Below is a small trained network, with its code and all its weights. Each question gives an input and a class and asks what happens when units are switched off, that is, made to give their printed mean instead of their output.

import numpy as np


def w(rows, s, z=0):
    codes = np.array(rows[::2]) - 128.0
    scale = np.full(codes.shape[1], s)
    scale[-1] = z or s
    return codes * scale


def f(y):
    return np.maximum(y, 0)


def log_softmax(a):
    a = a - a.max(-1, keepdims=True)
    return a - np.log(np.exp(a).sum(-1, keepdims=True))


def net(x, mask):
    res = np.array(x, float).reshape(1, 6) / 4 @ E
    y = f(res @ A[0][:, :-1].T + A[0][:, -1])
    res = res + np.where(mask, y, B[0][:, -1]) @ B[0][:, :-1]
    return log_softmax(res[-1] @ U[:, :-1].T + U[:, -1])


A, B = {}, {}
E = w([
[181,69,195,170,167,136,77,75,96,31,199],'x0',
[128,136,135,127,129,124,125,132,134,131,136],'x1',
[129,147,151,134,112,125,130,141,138,139,149],'x2',
[63,5,176,125,141,45,233,146,164,72,124],'x3',
[158,110,78,68,113,198,182,137,183,78,219],'x4',
[80,92,189,110,111,207,66,89,209,131,55],'x5',
],0.013)
A[0] = w([
[151,175,82,135,155,72,186,191,22,100,176,87],'n1',
[102,88,117,140,137,98,141,128,152,102,115,92],'n2',
[231,82,245,217,178,151,75,41,88,32,218,75],'n3',
[198,131,67,18,123,207,210,158,179,67,234,35],'n4',
[38,115,230,78,114,227,48,71,221,136,38,56],'n5',
[80,137,30,52,64,152,155,177,168,180,128,108],'n6',
[145,114,137,114,158,139,142,136,84,139,80,76],'n7',
[40,203,101,94,131,108,206,203,144,225,34,93],'n8',
[252,208,50,122,103,253,32,91,87,173,139,122],'n9',
[201,170,66,119,154,42,176,135,47,154,169,51],'n10',
[98,156,219,239,145,21,79,127,35,177,27,1],'n11',
[132,97,120,100,90,226,130,139,213,94,137,99],'n12',
[73,2,169,119,111,82,252,161,171,89,142,139],'n13',
],0.0085,0.0054)
B[0] = w([
[147,83,99,145,93,160,155,222,99,128,158,189],'n1',
[125,167,142,128,151,111,136,147,136,178,137,152],'n2',
[224,174,82,48,91,128,121,116,204,110,27,232],'n3',
[50,120,88,159,111,185,45,33,97,214,159,210],'n4',
[166,61,70,176,71,150,210,208,80,80,201,225],'n5',
[190,144,124,75,121,136,115,102,165,132,69,188],'n6',
[112,163,134,122,104,108,91,138,128,173,148,137],'n7',
[199,149,121,78,127,111,87,108,158,94,47,217],'n8',
[78,181,246,153,208,63,183,150,183,120,151,251],'n9',
[136,125,92,159,74,117,175,168,95,66,160,188],'n10',
[81,84,131,159,139,191,43,45,70,203,157,220],'n11',
[104,100,89,156,88,118,113,107,67,126,162,177],'n12',
[79,156,198,166,211,88,151,138,180,82,127,223],'n13',
],0.011,0.024)
U = w([
[100,145,249,148,197,74,175,175,179,104,150,94],'0',
[208,143,101,12,80,115,123,129,178,106,68,80],'1',
[159,107,76,166,53,127,191,254,75,97,194,75],'2',
[85,119,122,148,104,155,69,42,87,153,173,253],'3',
],0.013,0.0038)

Each question gives the input, the list of numbers given to net, and the class t.
The units are the neurons (one row each of A and B). Each row of codes is followed by its name. A weight is (code - 128) times the scale printed after its matrix; where a second scale follows, it is the last column's (A, B and U).
mask holds one flag per neuron, in row order. A switched-off neuron (its flag False) gives its mean, the last column of its row in B, instead of its output. The means were averaged over made-up inputs and are rounded, as every weight is.
A unit's drop is (log p(t) with every unit on - log p(t) with that unit switched off) / (log p(t) with every unit on - log p(t) with every unit switched off).
The circuit of an input: a set's keep is (log p(t) with only the set's units on - log p(t) with every unit switched off) / (log p(t) with every unit on - log p(t) with every unit switched off). Starting from the 12 units with the biggest drops (on a tie, the unit counted first), units are removed one at a time, each time the one whose removal leaves the highest keep (on an exact tie, the one counted first), for as long as the keep stays at least 0.8.
units of the circuit, in order: the units of the circuit, biggest drop first
unit that matters most: the unit with the biggest drop
top k neurons: the k neurons with the biggest drops, biggest first
drop when u is switched off: that unit's drop, to one decimal
input [6,-6,-5,-8,0,8], class 0: unit that matters most	n9
input [-8,1,4,-2,8,-8], class 1: top 4 neurons	[n6, n8, n5, n11]
input [-6,0,6,1,-7,-3], class 3: top 2 neurons	[n11, n3]
input [-4,-2,-2,-4,-3,-4], class 0: top 2 neurons	[n3, n5]
input [-3,-2,6,-6,5,3], class 0: top 2 neurons	[n9, n11]
input [-6,1,5,4,-8,-8], class 2: top 2 neurons	[n1, n10]
input [-7,-5,1,-5,-5,-7], class 1: top 2 neurons	[n8, n5]
input [-6,3,6,-6,1,-3], class 0: top 2 neurons	[n9, n3]
input [0,6,6,-6,4,-6], class 0: top 2 neurons	[n9, n5]
input [-3,-2,3,-7,7,-6], class 0: top 3 neurons	[n9, n11, n5]
input [-4,-4,-5,5,7,3], class 3: top 3 neurons	[n4, n9, n12]
input [6,5,6,5,1,-3], class 1: top 2 neurons	[n3, n9]
input [1,-8,-8,-6,5,6], class 0: top 4 neurons	[n9, n1, n10, n11]
input [-2,7,-2,1,8,-4], class 3: units of the circuit, in order	[n4]
input [-6,8,6,-2,5,-4], class 1: drop when n5 is switched off	0.1
input [-2,6,8,3,1,5], class 2: drop when n9 is switched off	0.9
input [5,7,-1,4,-7,-2], class 3: drop when n11 is switched off	2.0
